Moves between states:
los: *>ris, ~>bul, ^>rir
zot: *>rep, ~>ner, ^>gog
fuv: *>rir, ~>sab, ^>ruz
rir: *>los, ~>vog, ^>fuv
siz: *>des, ~>lum, ^>peb
kul: *>rem, ~>dov, ^>vul
laz: *>dez, ~>bet, ^>dab
kig: *>mek, ~>kun, ^>suf
mib: *>luz, ~>suf, ^>kun
vef: *>kaz, ~>pip, ^>saf
mis: *>suf, ~>luz, ^>nak
lov: *>pip, ~>kaz, ^>mek
kun: *>mib, ~>kig, ^>dep
dep: *>kun, ~>mek, ^>kaz
dov: *>dab, ~>kul, ^>kod
pip: *>vom, ~>vef, ^>lov
rep: *>sef, ~>dum, ^>zot
peb: *>siz, ~>nin, ^>rem
lum: *>nin, ~>siz, ^>sef
ris: *>sak, ~>vap, ^>los
bet: *>vul, ~>laz, ^>zaz
sak: *>nak, ~>tov, ^>ris
ran: *>tov, ~>nak, ^>luz
suf: *>kig, ~>mib, ^>mis
sef: *>lum, ~>des, ^>rep
nak: *>mis, ~>ran, ^>sak
vap: *>bul, ~>ris, ^>tov
saf: *>vef, ~>vom, ^>lir
ner: *>lir, ~>zot, ^>dum
kod: *>dov, ~>rem, ^>nin
vog: *>sab, ~>rir, ^>bul
gog: *>zot, ~>lir, ^>vom
dab: *>laz, ~>vul, ^>dov
lir: *>saf, ~>gog, ^>ner
ruz: *>fuv, ~>mup, ^>dez
vom: *>gog, ~>saf, ^>pip
bul: *>vog, ~>los, ^>vap
luz: *>ran, ~>mis, ^>mib
sab: *>mup, ~>fuv, ^>vog
rem: *>peb, ~>kod, ^>kul
vul: *>kul, ~>dab, ^>bet
nin: *>kod, ~>peb, ^>lum
mek: *>lov, ~>dep, ^>kig
kaz: *>dep, ~>lov, ^>vef
mup: *>zaz, ~>ruz, ^>sab
tov: *>vap, ~>sak, ^>ran
zaz: *>bet, ~>dez, ^>mup
des: *>dum, ~>sef, ^>siz
dum: *>ner, ~>rep, ^>des
dez: *>ruz, ~>zaz, ^>laz

In the rows, 58 stands for zero.

The rows follow the links: the fewer symbols apart two states are, the more alike their rows tend to be.

Each row is also shifted at random along 4 hidden directions that mean nothing.

Some states, each with a row of numbers:
rep: 49	50	41	53	50	47	81	57	67	43	46	72	48	55	59	66	64	51	45	54	60	38	47	49	56	54	58	77	74	49
lum: 42	49	53	53	20	66	91	48	87	59	36	56	26	72	60	52	69	50	76	62	74	53	61	40	49	50	53	45	72	84
mis: 63	50	78	67	58	68	59	72	63	24	28	39	45	37	50	65	74	89	55	63	42	77	47	59	49	64	60	51	46	67
kul: 54	60	60	39	59	50	38	53	57	68	83	74	66	63	77	43	52	61	25	58	61	72	66	58	63	65	75	56	73	50
fuv: 65	69	69	67	73	59	94	77	48	52	25	61	69	49	24	69	51	61	59	89	36	44	41	60	56	67	50	115	33	26
zaz: 63	68	43	46	56	54	50	42	73	78	66	53	60	73	75	47	42	56	49	47	63	81	68	45	67	43	66	62	64	51
dep: 48	67	49	74	50	73	69	43	67	57	42	30	53	66	43	47	64	44	105	69	58	66	57	54	59	70	43	43	47	53
rir: 66	67	76	69	49	71	80	59	63	76	30	41	52	75	38	63	57	57	90	66	53	48	58	48	49	40	51	65	40	66
laz: 55	65	56	45	43	65	53	50	54	88	85	78	59	75	70	47	43	37	56	66	83	58	81	52	58	62	62	46	58	72
peb: 54	67	66	54	63	54	38	38	61	95	78	48	69	86	65	35	55	48	69	59	55	53	65	67	64	55	65	40	72	48
siz: 52	52	73	48	42	55	80	68	53	53	50	111	39	69	59	56	66	52	8	75	55	34	56	43	40	68	83	78	75	53
vul: 58	55	69	44	47	56	42	53	72	64	71	58	52	60	76	46	57	75	36	54	63	76	67	60	56	55	72	43	70	75
bul: 74	57	45	56	80	48	48	65	45	59	71	67	70	44	67	71	40	58	45	41	58	58	64	64	64	48	53	79	47	53
sef: 45	65	22	56	60	48	90	45	71	57	42	60	64	66	46	53	52	37	65	66	52	46	43	46	66	62	52	99	69	16
kig: 64	50	77	73	73	61	50	66	63	34	34	33	49	37	52	57	79	87	70	63	31	70	48	78	53	73	55	50	48	58
ran: 70	53	50	59	56	61	66	62	47	57	57	92	41	55	68	58	53	40	52	61	63	51	77	50	45	66	57	68	48	61
dez: 59	75	59	62	78	57	48	53	52	85	73	30	92	61	42	51	41	53	94	71	52	57	58	82	77	66	41	67	40	43
vef: 43	50	56	58	38	68	67	64	55	34	55	67	50	56	51	66	69	53	49	58	75	60	49	41	53	60	60	40	65	70

Complete each set of four: the symbols that take the first to the second take the third to the fourth.
Answers are names.
56	38	102	44	54	53	30	84	60	41	73	53	53	32	69	62	72	102	29	57	57	61	51	89	54	66	65	29	70	103
to 51	71	55	56	77	55	44	54	58	71	77	20	97	47	45	48	44	61	91	74	54	66	52	91	83	78	37	62	47	45
as 65	61	49	68	68	65	47	46	53	75	65	49	54	63	63	48	52	41	95	57	60	62	77	66	57	65	46	42	44	60
to kig

66	69	46	74	82	56	35	25	59	83	60	28	64	80	64	32	59	41	99	49	38	66	67	66	65	62	57	41	57	29
to 54	62	29	56	81	55	52	67	31	30	79	84	89	29	52	62	47	42	30	69	57	70	55	58	70	94	58	85	51	17
as 65	61	67	64	53	65	61	66	54	43	44	51	55	53	50	71	60	75	45	53	56	73	50	45	55	46	63	56	45	63
to vap

54	59	72	53	63	50	67	64	61	54	46	69	60	54	53	48	64	69	33	80	40	55	48	69	57	80	68	84	65	34
to 51	57	65	53	62	50	73	69	43	49	57	93	64	59	47	61	63	54	16	71	50	34	44	53	54	69	73	88	71	32
as 49	64	66	62	85	47	34	64	41	59	74	28	97	53	38	65	60	67	68	53	45	41	33	86	75	56	50	57	64	41
to saf

64	63	53	60	50	63	59	53	53	48	50	75	54	66	60	60	56	55	30	54	61	79	61	27	53	51	76	62	54	45
to 59	41	51	52	54	44	62	66	53	45	64	98	41	52	74	66	63	51	22	43	61	33	59	52	45	55	69	65	79	62
as 59	29	71	48	43	51	51	74	54	36	65	103	24	44	84	70	75	65	15	40	67	36	66	55	35	54	72	38	78	95
to dov

69	61	38	50	40	56	85	44	70	74	40	87	32	81	73	55	43	39	40	51	66	63	74	19	48	37	72	85	58	49
to 73	61	49	57	73	49	43	52	61	72	67	34	67	56	65	65	41	63	78	34	56	65	62	69	70	34	47	58	48	65
as 65	43	70	66	75	48	46	68	54	40	51	50	49	41	62	60	73	76	62	51	37	43	49	86	52	69	53	51	61	63
to lov

61	56	47	65	68	46	54	43	63	72	57	51	54	71	62	51	64	44	81	41	48	37	55	65	58	49	52	56	70	47
to 64	55	76	59	55	64	46	73	48	45	59	47	65	46	54	76	55	78	44	46	65	69	51	52	56	39	60	46	48	79
as 46	52	45	52	50	62	62	70	42	22	67	85	64	35	53	69	62	52	20	62	71	64	49	43	59	76	66	61	62	52
to kul

65	57	50	65	79	58	54	66	43	46	60	61	66	37	53	61	53	52	66	66	48	59	62	74	59	81	47	70	39	45
to 76	52	55	61	70	53	60	67	50	60	54	68	54	45	64	68	49	57	59	49	55	53	66	61	52	52	52	72	44	62
as 46	62	63	61	48	63	56	50	55	70	60	49	61	79	49	58	65	50	69	49	68	40	49	52	58	40	59	35	70	65
to vef

45	44	50	52	44	50	82	69	69	31	45	67	47	42	55	70	64	65	42	59	60	45	40	57	57	60	55	74	72	63
to 43	45	56	39	28	62	78	69	68	38	58	88	41	46	64	59	61	60	27	74	78	60	60	48	51	74	62	61	69	82
as 72	49	63	62	73	55	61	81	46	39	52	71	53	30	56	73	55	68	52	59	48	49	61	72	50	68	47	75	40	63
to vog

63	62	74	53	61	60	47	68	46	74	74	55	70	59	52	61	46	62	62	63	69	52	66	69	62	52	50	50	47	77
to 65	55	86	62	45	67	66	77	54	49	41	50	47	54	47	78	62	79	57	55	59	57	52	51	47	37	58	50	41	91
as 59	56	71	54	35	63	83	55	91	56	23	50	27	65	60	48	68	77	59	69	52	73	60	48	47	54	63	62	60	70
to rem

44	61	34	57	54	63	70	58	47	36	59	77	66	53	49	62	59	39	42	66	64	65	51	39	61	75	63	67	59	36
to 48	66	46	56	47	67	88	45	74	73	44	56	56	70	47	39	55	41	81	88	60	60	62	52	62	75	50	80	55	41
as 65	65	56	69	69	62	33	42	58	63	60	33	61	64	64	48	61	61	75	48	49	82	65	59	60	58	61	33	54	47
to bet

66	72	56	63	60	61	76	61	46	72	47	70	68	70	41	65	44	46	55	69	56	52	58	41	58	48	60	88	41	37
to 44	56	44	47	61	50	40	57	65	52	84	30	80	41	59	59	51	68	64	53	70	67	48	80	81	64	44	47	65	65
as 66	54	52	62	86	45	39	61	44	45	65	72	64	45	65	56	62	57	37	55	39	53	54	71	60	77	65	71	61	29
to los

45	76	42	70	65	61	44	28	57	88	73	19	84	92	43	49	53	35	105	44	62	52	50	53	76	38	48	37	64	36
to 43	64	49	65	53	62	64	52	54	49	56	48	71	64	41	62	61	48	66	57	63	53	42	47	64	56	55	55	64	45
as 53	42	55	56	67	42	57	72	56	35	60	60	58	34	58	74	68	68	45	46	50	36	41	73	60	57	52	66	72	61
to rep

68	60	55	56	64	51	51	55	70	66	55	28	60	52	63	64	48	73	75	40	54	70	58	65	66	36	48	59	49	65
to 64	64	36	50	59	50	73	47	67	66	49	69	59	65	65	55	43	51	40	53	57	70	63	37	62	48	66	91	58	34
as 59	60	46	68	67	64	61	54	48	53	57	59	60	49	54	52	55	42	77	72	54	62	67	62	58	80	49	63	43	43
to luz

58	57	64	42	28	63	62	43	80	77	56	74	30	84	83	38	61	59	40	58	71	72	77	38	45	49	78	38	72	80
to 47	58	63	56	58	63	45	58	67	64	71	19	73	46	50	51	55	72	92	69	64	67	55	87	75	68	38	40	53	74
as 74	61	39	56	77	46	46	56	48	71	74	66	69	55	70	66	36	48	52	40	61	58	69	57	64	43	55	76	50	48
to rir

43	44	50	45	58	46	71	84	57	12	58	69	67	16	52	76	61	79	20	66	60	53	32	70	67	75	52	87	66	56
to 51	50	91	62	60	54	60	75	54	47	50	49	62	49	42	65	74	81	54	66	46	34	35	80	54	61	58	56	64	69
as 60	42	54	57	78	38	45	72	46	35	69	66	66	32	63	71	63	69	38	41	48	38	43	80	60	58	56	66	70	57
to saf

49	57	42	58	40	72	59	48	55	54	64	72	47	67	64	53	62	33	61	59	78	67	69	37	54	65	60	36	59	64
to 59	64	55	56	66	52	62	53	75	58	47	38	65	55	58	48	54	76	58	65	42	76	52	64	70	64	58	79	56	40
as 64	54	62	55	53	63	40	58	52	41	62	78	46	56	75	57	64	63	25	51	57	78	68	44	48	63	78	43	61	63
to kod

